Here is a tiny trained network, its code and every weight. The questions are about switching its units off for an input and a class, where a switched-off unit gives its printed mean instead of its output.

import numpy as np


def w(rows, s, z=0):
    codes = np.array(rows[::2]) - 128.0
    scale = np.full(codes.shape[1], s)
    scale[-1] = z or s
    return codes * scale


def f(y):
    return y / 2 * (1 + np.tanh(0.7978845608 * (y + 0.044715 * y**3)))


def log_softmax(a):
    a = a - a.max(-1, keepdims=True)
    return a - np.log(np.exp(a).sum(-1, keepdims=True))


def net(x, mask):
    res = np.array(x, float).reshape(1, 6) / 4 @ E
    y = f(res @ A[0][:, :-1].T + A[0][:, -1])
    res = res + np.where(mask, y, B[0][:, -1]) @ B[0][:, :-1]
    return log_softmax(res[-1] @ U[:, :-1].T + U[:, -1])


A, B = {}, {}
E = w([
[156,139,200,102,98,98,193,188,114,55,235],'x0',
[109,67,191,203,136,88,60,40,136,82,168],'x1',
[192,82,156,167,213,88,194,165,189,101,40],'x2',
[215,188,90,106,76,2,74,102,170,128,125],'x3',
[82,165,189,216,46,123,123,198,220,197,122],'x4',
[132,76,206,79,115,53,99,159,31,213,85],'x5',
],0.0062)
A[0] = w([
[184,81,81,68,173,143,131,69,70,78,131,88],'n0',
[111,152,170,207,61,127,133,172,182,188,124,65],'n1',
[213,197,83,99,82,18,77,106,170,121,119,89],'n2',
[174,112,95,65,186,133,129,72,74,69,112,111],'n3',
[122,172,66,168,132,179,145,127,200,56,158,44],'n4',
[156,92,75,72,191,106,153,97,67,61,122,99],'n5',
[64,57,166,144,179,236,187,152,108,132,125,62],'n6',
[70,137,38,150,143,165,75,44,152,223,48,118],'n7',
[76,227,82,59,40,161,44,96,57,158,206,42],'n8',
[153,89,71,55,172,133,131,77,65,80,141,75],'n9',
[79,41,209,207,122,87,42,12,125,61,178,139],'n10',
[140,225,76,42,113,169,185,201,106,181,99,91],'n11',
[153,188,78,45,120,172,197,217,133,178,99,85],'n12',
[110,169,67,171,142,200,168,111,192,70,161,47],'n13',
[144,173,76,179,135,175,162,124,198,51,155,43],'n14',
[132,63,197,82,112,71,111,183,46,216,104,83],'n15',
[132,131,165,192,114,115,164,165,200,158,91,35],'n16',
[158,98,143,138,185,110,117,139,146,155,64,4],'n17',
[65,62,182,117,160,166,153,160,69,156,101,83],'n18',
[184,89,80,68,177,128,139,67,80,80,127,75],'n19',
[58,169,106,91,41,163,51,65,67,150,203,94],'n20',
[23,64,166,153,166,220,187,148,93,107,119,61],'n21',
[151,164,211,93,102,106,200,185,121,48,220,80],'n22',
[151,71,214,87,105,71,113,171,46,221,89,39],'n23',
[126,197,58,36,113,159,193,220,107,178,97,101],'n24',
[86,165,174,190,72,126,114,178,195,162,116,71],'n25',
[98,157,177,191,71,119,140,162,195,193,129,77],'n26',
[220,188,101,99,94,11,93,92,164,132,111,95],'n27',
[81,175,160,216,82,126,111,182,176,179,111,85],'n28',
[148,148,194,72,91,105,171,191,119,57,253,108],'n29',
[124,183,69,166,135,180,151,116,197,65,159,45],'n30',
[238,73,150,154,216,71,179,164,201,83,38,41],'n31',
[92,134,50,143,167,165,45,73,149,202,28,119],'n32',
],0.0056,0.0017)
B[0] = w([
[91,134,165,82,111,137,79,194,176,127,140,211],'n0',
[110,122,162,38,114,157,54,183,168,116,166,200],'n1',
[126,227,126,188,107,216,105,144,37,162,192,219],'n2',
[91,124,166,85,109,147,79,187,171,138,142,209],'n3',
[72,155,103,82,124,63,124,61,110,57,81,181],'n4',
[85,119,169,69,117,167,92,184,173,154,129,209],'n5',
[149,228,113,183,104,191,99,139,49,148,205,223],'n6',
[202,44,80,153,62,111,133,171,77,77,71,239],'n7',
[46,115,234,170,116,175,246,117,166,179,23,238],'n8',
[93,125,176,67,113,155,83,192,173,136,136,210],'n9',
[149,110,108,209,253,29,73,147,206,193,172,255],'n10',
[135,109,128,193,221,68,100,127,184,161,155,215],'n11',
[142,115,115,205,212,49,86,127,178,165,162,212],'n12',
[83,171,81,91,135,89,114,67,100,73,94,187],'n13',
[67,152,109,95,115,81,142,73,120,79,71,183],'n14',
[47,171,66,67,130,46,128,7,127,28,70,245],'n15',
[95,132,170,97,111,157,128,156,144,139,112,178],'n16',
[115,114,129,135,98,143,176,118,117,106,75,154],'n17',
[99,208,99,132,107,131,105,83,68,112,145,205],'n18',
[101,129,181,71,107,165,65,200,186,142,150,204],'n19',
[68,108,204,184,148,155,224,110,174,156,46,236],'n20',
[137,205,109,184,119,174,92,148,63,154,187,226],'n21',
[199,38,62,166,56,107,122,178,74,70,66,211],'n22',
[38,180,59,82,127,51,120,25,120,17,76,242],'n23',
[135,116,126,188,202,63,97,137,178,150,147,224],'n24',
[97,123,151,47,108,146,66,181,169,129,147,198],'n25',
[108,124,153,56,105,149,66,174,162,129,148,201],'n26',
[130,232,108,205,106,211,98,144,20,158,207,220],'n27',
[104,118,150,54,107,146,81,194,161,128,145,205],'n28',
[184,45,82,170,64,112,130,184,91,90,71,220],'n29',
[52,158,85,82,119,58,116,52,125,56,75,180],'n30',
[40,131,234,192,96,205,254,100,134,183,23,242],'n31',
[203,49,83,152,44,114,121,196,80,69,89,239],'n32',
],0.0063,0.0052)
U = w([
[113,120,162,13,114,158,77,181,176,136,148,118],'0',
[93,169,77,64,128,72,128,33,120,78,104,114],'1',
[136,226,109,179,119,189,110,132,47,150,180,121],'2',
[100,105,202,163,127,164,235,113,157,158,84,162],'3',
[178,9,66,147,76,115,126,168,86,96,108,133],'4',
[140,100,114,185,243,59,91,129,191,160,160,139],'5',
[170,107,122,98,136,137,162,84,131,155,162,197],'6',
[189,114,109,65,139,143,170,68,141,159,178,4],'7',
],0.011,0.0034)

Each question gives the input, the list of numbers given to net, and the class t.
The units are the neurons (one row each of A and B). Each row of codes is followed by its name. A weight is (code - 128) times the scale printed after its matrix; where a second scale follows, it is the last column's (A, B and U).
mask holds one flag per neuron, in row order. A switched-off neuron (its flag False) gives its mean, the last column of its row in B, instead of its output. The means were averaged over made-up inputs and are rounded, as every weight is.
A unit's drop is (log p(t) with every unit on - log p(t) with that unit switched off) / (log p(t) with every unit on - log p(t) with every unit switched off).
The circuit of an input: a set's keep is (log p(t) with only the set's units on - log p(t) with every unit switched off) / (log p(t) with every unit on - log p(t) with every unit switched off). Starting from the 12 units with the biggest drops (on a tie, the unit counted first), units are removed one at a time, each time the one whose removal leaves the highest keep (on an exact tie, the one counted first), for as long as the keep stays at least 0.8.
circuit, biggest first: the units of the circuit, biggest drop first
most important unit: the unit with the biggest drop
k most important neurons: the k neurons with the biggest drops, biggest first
drop of u: that unit's drop, to one decimal
input [0,2,-3,4,-2,-1], class 2: circuit, biggest first -> n2; n27
input [-5,5,-6,-4,3,-4], class 3: 2 most important neurons -> n20; n8
input [-4,-6,7,0,7,8], class 1: circuit, biggest first -> n23
input [4,4,1,1,-2,0], class 4: circuit, biggest first -> n22; n29
input [-1,-2,-3,7,4,3], class 2: 2 most important neurons -> n27; n2
input [-3,-2,-5,-8,2,-8], class 1: 4 most important neurons -> n30; n4; n13; n14
input [-5,-6,2,-8,3,-4], class 2: 2 most important neurons -> n6; n21
input [8,-6,4,-7,3,-4], class 4: 2 most important neurons -> n22; n29
input [-2,1,-6,1,-5,-2], class 3: circuit, biggest first -> n8; n20
input [-3,5,-7,-6,2,6], class 3: 2 most important neurons -> n20; n8
input [-7,0,-8,-3,4,-1], class 3: 2 most important neurons -> n8; n20
input [1,-7,2,-6,3,-6], class 5: circuit, biggest first -> n12; n11
input [-4,-6,0,-7,0,0], class 2: 3 most important neurons -> n6; n21; n10
input [7,1,-4,3,-6,2], class 4: circuit, biggest first -> n29
input [-4,-5,-6,6,-2,-2], class 2: 3 most important neurons -> n2; n27; n31
input [3,4,-7,5,-5,-6], class 3: circuit, biggest first -> n8; n20
input [8,7,3,4,-1,8], class 1: 4 most important neurons -> n23; n15; n32; n7
input [-4,-8,-8,-8,7,-8], class 1: 2 most important neurons -> n30; n13
input [-2,-4,-1,-6,5,-7], class 1: circuit, biggest first -> n30; n13
input [5,1,-1,-6,-2,-4], class 2: most important unit -> n6
input [-3,3,2,1,5,6], class 1: 2 most important neurons -> n23; n15
input [5,-3,2,-7,-4,-2], class 2: 2 most important neurons -> n6; n21
input [-4,8,-5,2,-1,-2], class 5: drop of n16 -> 0.0
input [-7,6,2,-7,7,4], class 0: drop of n26 -> 0.3
input [-7,7,6,4,-6,3], class 4: drop of n7 -> 0.8
